Below is a small trained network, with its code and all its weights. Each question gives an input and a target symbol and asks what happens when units are switched off, that is, made to give their printed mean instead of their output.

import numpy as np


def w(rows, s, z=0):
    codes = np.array(rows[::2]) - 128.0
    scale = np.full(codes.shape[1], s)
    scale[-1] = z or s
    return codes * scale


def norm(h):
    return h / np.sqrt((h * h).mean(-1, keepdims=True) + 1e-5)


def f(y):
    return np.maximum(y, 0)


def softmax(a):
    e = np.exp(a - a.max(-1, keepdims=True))
    return e / e.sum(-1, keepdims=True)


def log_softmax(a):
    a = a - a.max(-1, keepdims=True)
    return a - np.log(np.exp(a).sum(-1, keepdims=True))


def net(x, mask):
    ids = ['αβγδελμξπσφ'.index(c) for c in x.split()]
    T = len(ids)
    res = E[ids] + P[:T]
    u = 0
    for l in range(2):
        q, k, v = (norm(res) @ M[l].T for M in (Q, K, V))
        z = softmax(np.where(np.tri(T) > 0, q @ k.T / 3**0.5, -1e9)) @ v
        res = res + np.where(mask[u], z, O[l][:, -1]) @ O[l][:, :-1]
        u += 1
        y = f(norm(res) @ A[l][:, :-1].T + A[l][:, -1])
        res = res + np.where(mask[u : u + 12], y, B[l][:, -1]) @ B[l][:, :-1]
        u += 12
    return log_softmax(norm(res)[-1] @ U[:, :-1].T + U[:, -1])


Q, K, V, O, A, B = {}, {}, {}, {}, {}, {}
E = w([
[78,155,126,177,136,111,171,169,149,127,173],'α',
[57,109,152,68,183,199,114,87,177,173,67],'β',
[184,168,104,182,88,3,133,63,74,83,243],'γ',
[190,193,148,117,120,161,60,140,108,61,80],'δ',
[112,52,142,79,143,87,95,64,65,58,206],'ε',
[162,136,23,118,172,37,146,18,108,201,192],'λ',
[104,134,165,112,110,129,179,18,178,44,123],'μ',
[170,75,135,126,185,148,133,151,82,152,77],'ξ',
[158,114,181,187,105,69,75,69,175,137,107],'π',
[191,193,110,179,137,163,191,96,198,173,38],'σ',
[78,142,210,122,14,142,33,158,91,195,167],'φ',
],0.0021)
P = w([
[161,43,99,101,84,138,124,200,188,103,152],'0',
[147,176,143,54,114,71,137,74,217,158,73],'1',
[118,156,45,169,170,73,67,75,87,103,132],'2',
[155,83,198,204,102,187,164,152,109,129,172],'3',
[151,185,158,50,124,74,148,64,168,156,73],'4',
[109,168,71,215,192,113,78,96,51,107,143],'5',
[135,87,216,174,99,174,177,128,103,132,178],'6',
[137,187,201,75,136,83,159,66,133,165,69],'7',
[108,172,80,252,188,134,98,98,24,118,149],'8',
[135,81,224,166,103,164,169,138,120,113,174],'9',
[149,200,184,57,116,61,149,59,184,160,82],'10',
],0.0024)
Q[0] = w([
[148,134,51,45,144,86,71,43,166,189,115],'0.h1',
[157,141,233,3,65,29,171,103,136,191,113],'0.h1',
[217,177,164,14,90,56,136,65,161,146,33],'0.h1',
],0.0047)
K[0] = w([
[96,132,2,118,144,91,86,161,149,155,128],'0.h1',
[162,68,77,95,67,106,132,205,173,107,177],'0.h1',
[155,90,27,123,84,154,85,193,169,106,147],'0.h1',
],0.0058)
V[0] = w([
[167,157,94,148,163,109,233,128,165,103,134],'0.h1',
[157,173,164,160,76,24,127,139,100,196,158],'0.h1',
[254,122,130,136,81,137,87,111,118,74,66],'0.h1',
],0.0027)
O[0] = w([
[98,83,145,179,103,140,216,136,97,37,52,208],'0.h1',
[145,79,136,211,178,55,50,205,168,104,86,106],'0.h1',
[251,136,143,163,216,221,156,93,157,98,168,255],'0.h1',
],0.0027,0.00067)
A[0] = w([
[147,97,189,139,60,174,115,156,171,208,114,112],'0.n1',
[168,56,152,106,110,205,131,170,65,119,168,2],'0.n2',
[140,196,128,170,96,102,172,84,133,82,123,13],'0.n3',
[157,9,153,120,119,124,114,132,119,179,167,81],'0.n4',
[159,110,150,137,96,152,174,103,119,62,74,73],'0.n5',
[74,157,95,142,200,145,131,125,166,178,52,74],'0.n6',
[142,94,124,153,113,166,207,252,134,163,104,7],'0.n7',
[135,125,109,108,84,70,163,82,139,164,32,15],'0.n8',
[101,138,151,141,52,154,131,238,150,163,192,10],'0.n9',
[104,132,90,143,155,51,162,66,129,126,158,106],'0.n10',
[123,105,132,133,111,120,32,154,108,82,174,38],'0.n11',
[96,114,56,96,165,149,86,102,52,159,119,58],'0.n12',
],0.0037,0.0019)
B[0] = w([
[118,101,97,109,242,145,143,139,145,49,82,236],'0.n1',
[122,162,155,126,171,52,3,195,128,179,155,201],'0.n2',
[121,68,107,89,166,192,78,144,65,172,112,204],'0.n3',
[78,180,69,132,57,184,113,106,129,217,75,206],'0.n4',
[64,105,111,106,154,111,93,177,144,172,162,203],'0.n5',
[171,117,158,116,42,114,78,165,78,112,179,196],'0.n6',
[186,239,91,76,197,60,168,42,133,126,195,196],'0.n7',
[53,199,179,116,89,157,91,191,73,86,202,218],'0.n8',
[104,119,123,175,105,25,155,207,66,21,62,199],'0.n9',
[143,101,182,80,133,185,92,186,124,122,65,249],'0.n10',
[63,127,111,201,115,153,183,84,129,92,169,184],'0.n11',
[135,177,197,89,154,192,115,204,175,125,178,178],'0.n12',
],0.0031,0.0019)
Q[1] = w([
[110,31,144,164,116,165,159,75,200,132,138],'1.h1',
[28,94,106,173,113,105,123,175,137,78,180],'1.h1',
[132,74,3,228,155,185,90,150,124,145,214],'1.h1',
],0.0056)
K[1] = w([
[95,90,217,166,127,154,155,105,170,145,104],'1.h1',
[80,128,205,123,94,70,147,98,67,67,118],'1.h1',
[136,173,243,187,180,120,103,77,3,136,98],'1.h1',
],0.0069)
V[1] = w([
[174,196,95,138,132,115,47,148,2,199,126],'1.h1',
[160,238,118,142,146,45,201,141,89,112,66],'1.h1',
[123,83,191,127,73,74,164,108,44,71,207],'1.h1',
],0.0025)
O[1] = w([
[138,209,125,86,73,89,223,165,125,169,30,254],'1.h1',
[135,159,120,42,96,226,98,126,162,224,99,201],'1.h1',
[221,174,166,4,177,158,173,114,126,100,210,73],'1.h1',
],0.0028,0.00097)
A[1] = w([
[86,55,92,107,153,199,102,95,110,138,87,2],'1.n1',
[213,90,137,165,24,110,171,146,133,117,170,82],'1.n2',
[179,146,88,119,176,165,183,43,175,131,123,67],'1.n3',
[117,156,107,93,134,74,207,139,158,86,136,77],'1.n4',
[60,154,123,142,65,97,135,48,103,141,180,81],'1.n5',
[202,112,182,106,150,107,100,150,172,115,122,58],'1.n6',
[111,131,125,111,146,129,66,107,121,157,134,106],'1.n7',
[161,148,112,106,133,70,99,129,162,204,93,79],'1.n8',
[161,83,120,215,148,107,100,79,156,144,105,16],'1.n9',
[137,103,87,123,1,140,200,86,124,165,38,77],'1.n10',
[174,150,94,107,115,61,182,120,90,87,140,89],'1.n11',
[156,99,126,151,153,152,183,99,143,140,147,138],'1.n12',
],0.0055,0.0041)
B[1] = w([
[114,119,179,195,145,195,217,140,235,117,113,177],'1.n1',
[55,164,143,37,91,190,79,135,137,182,126,154],'1.n2',
[133,240,60,180,107,180,71,80,143,71,85,208],'1.n3',
[198,150,156,94,111,69,166,92,121,114,130,241],'1.n4',
[183,130,74,184,109,127,130,196,160,151,174,216],'1.n5',
[179,79,90,114,169,171,138,193,103,149,90,201],'1.n6',
[126,131,114,130,96,124,173,119,148,138,153,248],'1.n7',
[62,95,66,116,195,98,150,103,122,146,148,242],'1.n8',
[178,122,219,120,98,94,80,76,113,200,116,172],'1.n9',
[164,41,95,129,53,173,201,90,3,114,108,221],'1.n10',
[151,161,170,103,130,88,197,140,171,102,113,246],'1.n11',
[128,177,94,104,114,123,85,95,93,96,138,192],'1.n12',
],0.0055,0.0014)
U = w([
[207,183,177,88,131,27,233,131,158,69,115,171],'α',
[81,93,183,185,146,225,220,115,245,121,101,74],'β',
[74,192,180,6,54,200,83,132,127,190,153,154],'γ',
[254,75,134,104,212,192,97,228,113,138,95,42],'δ',
[180,134,72,200,43,109,134,180,163,181,247,112],'ε',
[137,34,76,124,42,180,212,85,40,126,92,255],'λ',
[98,73,158,124,187,138,87,73,80,23,243,80],'μ',
[52,128,35,85,235,63,131,104,141,213,127,112],'ξ',
[182,88,214,182,119,80,42,47,143,204,110,220],'π',
[158,240,47,162,129,174,64,37,149,75,59,78],'σ',
[19,110,151,180,78,50,60,207,93,47,31,79],'φ',
],0.004,0.00069)

Each question gives the input, a string of symbols that net reads in full, and the target symbol t.
The units are the heads (3 rows each of Q, K, V and O) and the neurons (one row each of A and B). Each row of codes is followed by its name. A weight is (code - 128) times the scale printed after its matrix; where a second scale follows, it is the last column's (O, A, B and U).
mask holds one flag per unit, layer by layer, with each layer's heads first. A switched-off unit (its flag False) gives its mean, the last column of its rows in O or B, instead of its output. The means were averaged over made-up inputs and are rounded, as every weight is.
A unit's drop is (log p(t) with every unit on - log p(t) with that unit switched off) / (log p(t) with every unit on - log p(t) with every unit switched off).
The circuit of an input: a set's keep is (log p(t) with only the set's units on - log p(t) with every unit switched off) / (log p(t) with every unit on - log p(t) with every unit switched off). Starting from the 12 units with the biggest drops (on a tie, the unit counted first), units are removed one at a time, each time the one whose removal leaves the highest keep (on an exact tie, the one counted first), for as long as the keep stays at least 0.8.
units of the circuit, in order: the units of the circuit, biggest drop first
most important unit: the unit with the biggest drop
top k neurons: the k neurons with the biggest drops, biggest first
k most important neurons of layer l: the k neurons of layer l with the biggest drops, biggest first
input ξ α φ α ξ, target λ: most important unit : 1.h1
input φ α α β α π α π α α φ, target ξ: units of the circuit, in order : [0.h1 1.n8]
input γ α α φ ε, target δ: units of the circuit, in order : [1.n6 0.h1]
input σ β σ α δ α α ξ, target β: units of the circuit, in order : [1.h1 0.h1 1.n1]
input φ σ ξ, target δ: units of the circuit, in order : [0.n12 0.n4 1.n6]
input β π δ α α, target ε: units of the circuit, in order : [0.h1 1.n5 1.h1]
input β μ ξ π φ ξ ξ ε β σ λ, target ε: units of the circuit, in order : [1.n5 1.h1 0.n8]
input φ δ φ β ξ α α μ φ α α, target ξ: units of the circuit, in order : [0.h1 1.n8]
input α ξ δ σ δ δ π α β, target γ: units of the circuit, in order : [0.n12 0.n6 1.h1]
input α α π ξ α σ α ε φ, target ε: top 2 neurons : [1.n5 0.n11]
input ξ μ γ ξ α α φ, target φ: 2 most important neurons of layer 0 : [0.n9 0.n1]
input ε β φ π, target π: top 3 neurons : [1.n9 0.n1 0.n4]
input μ ξ μ, target β: units of the circuit, in order : [1.n1 0.n3]
input φ α α, target φ: units of the circuit, in order : [0.n10 0.h1]
input β β ξ σ ξ β ξ σ, target ε: top 2 neurons : [1.n5 0.n8]
input μ γ φ δ ξ, target μ: units of the circuit, in order : [1.h1]
input μ ξ α δ δ α ε φ γ, target α: units of the circuit, in order : [1.h1 1.n11]
input φ α α α ε α β φ α α π, target ξ: top 2 neurons : [1.n8 0.n9]
input α φ α σ, target σ: units of the circuit, in order : [0.n7 1.n3]
input α α α α φ α ε σ, target γ: most important unit : 0.n8
input ξ ξ β α ε α δ λ γ μ, target μ: top 2 neurons : [0.n5 1.n12]
input α ξ α, target δ: top 2 neurons : [0.n10 0.n8]
input φ π α φ ξ α α ξ α λ, target λ: top 2 neurons : [1.n10 0.n4]
input ε δ φ λ σ δ ξ β, target α: 2 most important neurons of layer 0 : [0.n2 0.n4]
input α α ε ξ α ξ α δ δ ξ, target ξ: 2 most important neurons of layer 0 : [0.n2 0.n4]
